Below is a small trained network, with its code and all its weights. Each question gives an input and a class and asks what happens when units are switched off, that is, made to give their printed mean instead of their output.

import numpy as np


def w(rows, s, z=0):
    codes = np.array(rows[::2]) - 128.0
    scale = np.full(codes.shape[1], s)
    scale[-1] = z or s
    return codes * scale


def f(y):
    return y / 2 * (1 + np.tanh(0.7978845608 * (y + 0.044715 * y**3)))


def log_softmax(a):
    a = a - a.max(-1, keepdims=True)
    return a - np.log(np.exp(a).sum(-1, keepdims=True))


def net(x, mask):
    res = np.array(x, float).reshape(1, 6) / 4 @ E
    y = f(res @ A[0][:, :-1].T + A[0][:, -1])
    res = res + np.where(mask, y, B[0][:, -1]) @ B[0][:, :-1]
    return log_softmax(res[-1] @ U[:, :-1].T + U[:, -1])


A, B = {}, {}
E = w([
[140,96,125,111,114,79,67,236,86],'x0',
[103,89,103,63,40,191,95,120,161],'x1',
[209,119,171,158,105,226,136,102,2],'x2',
[209,177,146,66,127,107,93,103,164],'x3',
[127,132,128,125,127,124,128,131,129],'x4',
[198,85,54,186,83,110,178,145,171],'x5',
],0.0056)
A[0] = w([
[164,90,136,87,138,60,83,235,88,92],'n0',
[153,159,140,209,226,74,143,118,126,122],'n1',
[188,92,43,166,110,117,166,141,183,3],'n2',
[147,153,140,178,216,50,131,141,111,75],'n3',
[244,178,136,42,156,84,75,94,187,126],'n4',
[2,65,89,205,150,130,129,143,107,90],'n5',
[113,163,135,145,174,166,206,11,199,17],'n6',
[53,142,89,109,150,59,134,139,224,11],'n7',
[194,100,52,183,103,119,148,136,178,12],'n8',
[88,81,88,71,37,168,76,108,178,78],'n9',
[31,160,185,50,204,151,80,111,116,42],'n10',
],0.0084,0.0018)
B[0] = w([
[138,125,62,169,111,122,73,99,163,187],'n0',
[120,119,128,47,112,162,150,154,127,193],'n1',
[110,148,183,133,138,44,118,131,97,178],'n2',
[114,126,127,52,92,143,126,143,139,180],'n3',
[68,111,134,183,159,172,193,103,158,210],'n4',
[107,137,137,165,166,163,170,86,187,219],'n5',
[138,112,60,154,110,109,31,161,160,219],'n6',
[203,119,134,157,118,199,119,113,35,254],'n7',
[121,153,184,122,141,53,130,127,95,172],'n8',
[119,136,122,29,127,146,150,162,135,216],'n9',
[142,137,183,150,118,6,143,145,102,230],'n10',
],0.018,0.0052)
U = w([
[117,173,200,151,137,11,126,143,92,84],'0',
[135,120,103,135,131,149,128,123,139,255],'1',
[134,109,29,158,107,117,10,145,186,126],'2',
[252,109,147,166,123,225,141,90,2,104],'3',
[95,132,115,5,108,155,169,185,165,74],'4',
[65,119,134,194,194,164,220,65,200,73],'5',
],0.0073,0.0079)

Each question gives the input, the list of numbers given to net, and the class t.
The units are the neurons (one row each of A and B). Each row of codes is followed by its name. A weight is (code - 128) times the scale printed after its matrix; where a second scale follows, it is the last column's (A, B and U).
mask holds one flag per neuron, in row order. A switched-off neuron (its flag False) gives its mean, the last column of its row in B, instead of its output. The means were averaged over made-up inputs and are rounded, as every weight is.
A unit's drop is (log p(t) with every unit on - log p(t) with that unit switched off) / (log p(t) with every unit on - log p(t) with every unit switched off).
The circuit of an input: a set's keep is (log p(t) with only the set's units on - log p(t) with every unit switched off) / (log p(t) with every unit on - log p(t) with every unit switched off). Starting from all 11 units, units are removed one at a time, each time the one whose removal leaves the highest keep (on an exact tie, the one counted first), for as long as the keep stays at least 0.8.
circuit, biggest first: the units of the circuit, biggest drop first
most important unit: the unit with the biggest drop
k most important neurons: the k neurons with the biggest drops, biggest first
drop of u: that unit's drop, to one decimal
input [-2,-7,-4,-6,3,-3], class 4: circuit, biggest first : n1
input [-6,-6,8,2,-8,4], class 1: 2 most important neurons : n7, n6
input [5,-8,6,-6,6,5], class 4: circuit, biggest first : n1, n3
input [8,3,-2,-5,-5,-1], class 2: 2 most important neurons : n0, n4
input [-8,8,-7,-7,3,-4], class 2: 2 most important neurons : n6, n4
input [4,-7,-7,8,4,7], class 5: 4 most important neurons : n4, n10, n6, n0
input [-4,8,3,-7,6,-4], class 4: 4 most important neurons : n9, n7, n4, n0
input [5,2,-7,-5,1,2], class 3: 2 most important neurons : n7, n6
input [-1,-8,-1,-7,4,5], class 4: 3 most important neurons : n1, n3, n4
input [5,-7,-5,-4,6,0], class 4: 3 most important neurons : n3, n1, n6
input [-4,0,8,3,5,-8], class 0: 2 most important neurons : n10, n7
input [-1,-5,5,3,4,5], class 0: 2 most important neurons : n7, n8
input [3,3,3,7,3,7], class 0: 2 most important neurons : n8, n2
input [1,7,-1,5,-3,6], class 4: circuit, biggest first : n9
input [-8,0,2,-8,3,6], class 2: 3 most important neurons : n6, n4, n10
input [-3,-3,4,8,5,0], class 5: 2 most important neurons : n4, n7
input [8,3,8,8,-4,-3], class 2: 3 most important neurons : n0, n7, n5
input [6,6,-2,7,4,4], class 5: 2 most important neurons : n4, n6
input [4,-4,1,6,-5,-3], class 5: drop of n9 : 0.1
input [-8,5,-4,4,-1,4], class 2: most important unit : n6
input [1,0,-2,-7,5,4], class 5: drop of n6 : 0.1
input [7,1,4,0,-3,2], class 2: drop of n0 : 0.4
input [-4,0,-6,3,-2,1], class 3: drop of n7 : 1.0
